Below is a small trained network, with its code and all its weights. Each question gives an input and a class and asks what happens when units are switched off, that is, made to give their printed mean instead of their output.

import numpy as np


def w(rows, s, z=0):
    codes = np.array(rows[::2]) - 128.0
    scale = np.full(codes.shape[1], s)
    scale[-1] = z or s
    return codes * scale


def norm(h):
    return h / np.sqrt((h * h).mean(-1, keepdims=True) + 1e-5)


def f(y):
    return y / 2 * (1 + np.tanh(0.7978845608 * (y + 0.044715 * y**3)))


def log_softmax(a):
    a = a - a.max(-1, keepdims=True)
    return a - np.log(np.exp(a).sum(-1, keepdims=True))


def net(x, mask):
    res = np.array(x, float).reshape(1, 8) / 4 @ E
    u = 0
    for l in range(2):
        y = f(norm(res) @ A[l][:, :-1].T + A[l][:, -1])
        res = res + np.where(mask[u : u + 6], y, B[l][:, -1]) @ B[l][:, :-1]
        u += 6
    return log_softmax(norm(res)[-1] @ U[:, :-1].T + U[:, -1])


A, B = {}, {}
E = w([
[104,112,69,221,138,157,91,121,119,254],'x0',
[131,133,130,129,130,135,128,130,130,128],'x1',
[120,57,191,93,187,103,41,112,220,182],'x2',
[126,214,229,81,187,124,89,207,75,169],'x3',
[217,142,225,247,76,21,138,87,133,126],'x4',
[110,123,137,137,137,130,135,127,126,124],'x5',
[55,236,101,157,100,74,190,192,225,158],'x6',
[120,142,164,90,99,157,189,60,120,173],'x7',
],0.0059)
A[0] = w([
[139,141,154,80,127,152,197,32,92,204,9],'L0N1',
[168,65,147,128,148,164,82,87,15,115,4],'L0N2',
[167,119,60,176,171,90,34,211,92,58,25],'L0N3',
[114,182,182,100,162,116,85,154,25,159,2],'L0N4',
[116,163,99,185,127,162,152,132,9,71,12],'L0N5',
[118,110,103,192,164,164,111,108,63,219,13],'L0N6',
],0.011,0.0065)
B[0] = w([
[42,50,213,121,23,158,129,138,103,132,178],'L0N1',
[16,248,104,169,190,78,179,109,236,101,252],'L0N2',
[45,94,228,102,24,192,150,82,123,149,217],'L0N3',
[219,77,168,154,160,218,155,224,158,104,222],'L0N4',
[207,84,111,21,149,40,208,76,105,231,234],'L0N5',
[178,145,55,125,57,98,4,164,137,105,218],'L0N6',
],0.012,0.004)
A[1] = w([
[186,127,208,225,148,84,107,57,59,110,56],'L1N1',
[124,52,176,97,210,102,40,76,178,156,1],'L1N2',
[143,141,157,79,106,122,131,136,128,53,65],'L1N3',
[135,36,54,174,124,153,153,30,143,64,26],'L1N4',
[86,115,69,46,195,213,90,111,61,121,19],'L1N5',
[145,133,174,56,177,121,130,51,99,9,64],'L1N6',
],0.015,0.0047)
B[1] = w([
[57,79,72,103,204,176,116,86,106,45,216],'L1N1',
[182,173,87,72,75,107,245,113,50,166,254],'L1N2',
[133,115,90,173,113,157,78,105,127,214,191],'L1N3',
[177,163,226,114,194,177,111,224,112,145,233],'L1N4',
[112,91,149,199,165,82,138,43,111,29,212],'L1N5',
[142,143,75,160,91,94,50,164,156,166,248],'L1N6',
],0.012,0.0061)
U = w([
[194,146,98,54,122,83,217,104,60,169,110],'0',
[199,122,201,138,197,188,119,215,135,117,111],'1',
[43,229,111,174,147,83,171,138,219,129,109],'2',
[86,60,97,163,183,128,105,58,88,31,113],'3',
[170,119,58,168,67,116,2,137,132,172,98],'4',
[124,106,136,115,113,120,125,127,134,127,254],'5',
[55,78,205,102,44,160,144,101,129,142,88],'6',
],0.0096,0.0082)

Each question gives the input, the list of numbers given to net, and the class t.
The units are the neurons (one row each of A and B). Each row of codes is followed by its name. A weight is (code - 128) times the scale printed after its matrix; where a second scale follows, it is the last column's (A, B and U).
mask holds one flag per neuron, layer by layer. A switched-off neuron (its flag False) gives its mean, the last column of its row in B, instead of its output. The means were averaged over made-up inputs and are rounded, as every weight is.
A unit's drop is (log p(t) with every unit on - log p(t) with that unit switched off) / (log p(t) with every unit on - log p(t) with every unit switched off).
The circuit of an input: a set's keep is (log p(t) with only the set's units on - log p(t) with every unit switched off) / (log p(t) with every unit on - log p(t) with every unit switched off). Starting from all 12 units, units are removed one at a time, each time the one whose removal leaves the highest keep (on an exact tie, the one counted first), for as long as the keep stays at least 0.8.
circuit, biggest first: the units of the circuit, biggest drop first
most important unit: the unit with the biggest drop
top k neurons: the k neurons with the biggest drops, biggest first
k most important neurons of layer l: the k neurons of layer l with the biggest drops, biggest first
input [2,2,-6,8,-2,8,4,7], class 1: circuit, biggest first => L0N4
input [-4,-1,-6,4,8,2,2,-8], class 3: top 2 neurons => L1N1, L1N2
input [0,-1,7,-5,2,6,6,6], class 0: top 2 neurons => L0N2, L1N2
input [6,1,4,7,1,-6,3,1], class 1: top 4 neurons => L0N4, L1N6, L1N3, L0N5
input [-2,1,-7,0,3,-1,-8,6], class 2: top 2 neurons => L0N2, L1N2
input [-8,7,-5,3,7,2,0,1], class 4: top 3 neurons => L1N6, L1N3, L1N5
input [0,1,0,6,-3,4,6,-7], class 6: 2 most important neurons of layer 0 => L0N3, L0N2
input [2,6,-2,2,8,-3,6,4], class 3: circuit, biggest first => L1N1, L0N2
input [-3,7,-7,-1,8,0,-6,6], class 3: top 3 neurons => L1N1, L1N2, L0N3
input [4,3,-4,4,-1,3,4,-3], class 0: 2 most important neurons of layer 1 => L1N4, L1N6
input [4,-2,4,0,5,3,1,2], class 3: top 2 neurons => L1N1, L0N5
input [-3,0,-5,1,-6,-4,-6,8], class 6: top 3 neurons => L0N1, L1N2, L1N1
input [7,6,2,-6,8,-2,6,-2], class 3: circuit, biggest first => L1N1, L0N2, L1N6
input [5,-3,-5,8,4,-1,-6,7], class 1: 2 most important neurons of layer 0 => L0N4, L0N3
input [-2,8,0,1,-7,-3,-3,8], class 6: top 3 neurons => L0N1, L1N1, L0N6
input [-8,4,-1,-1,-1,3,-7,8], class 4: most important unit => L1N6
input [5,-1,7,-7,-3,5,5,4], class 0: 2 most important neurons of layer 0 => L0N2, L0N4
input [8,4,-3,-3,-6,0,0,6], class 4: top 2 neurons => L0N6, L1N1
input [4,0,3,-8,-8,-5,7,7], class 1: top 2 neurons => L1N4, L0N2
input [2,-7,-7,5,-4,-6,-1,8], class 6: most important neuron of layer 1 => L1N2
input [-4,-8,0,-6,2,1,5,-5], class 1: circuit, biggest first => L1N4, L0N2
input [-8,6,4,-7,-3,7,-1,-5], class 4: top 3 neurons => L1N6, L1N3, L0N4
input [0,8,-6,-1,4,3,6,2], class 0: 2 most important neurons of layer 1 => L1N6, L1N5
input [3,-6,3,3,-4,3,1,-1], class 3: 3 most important neurons of layer 1 => L1N5, L1N4, L1N6
input [2,-5,8,7,-2,-1,1,2], class 0: top 2 neurons => L1N2, L1N4
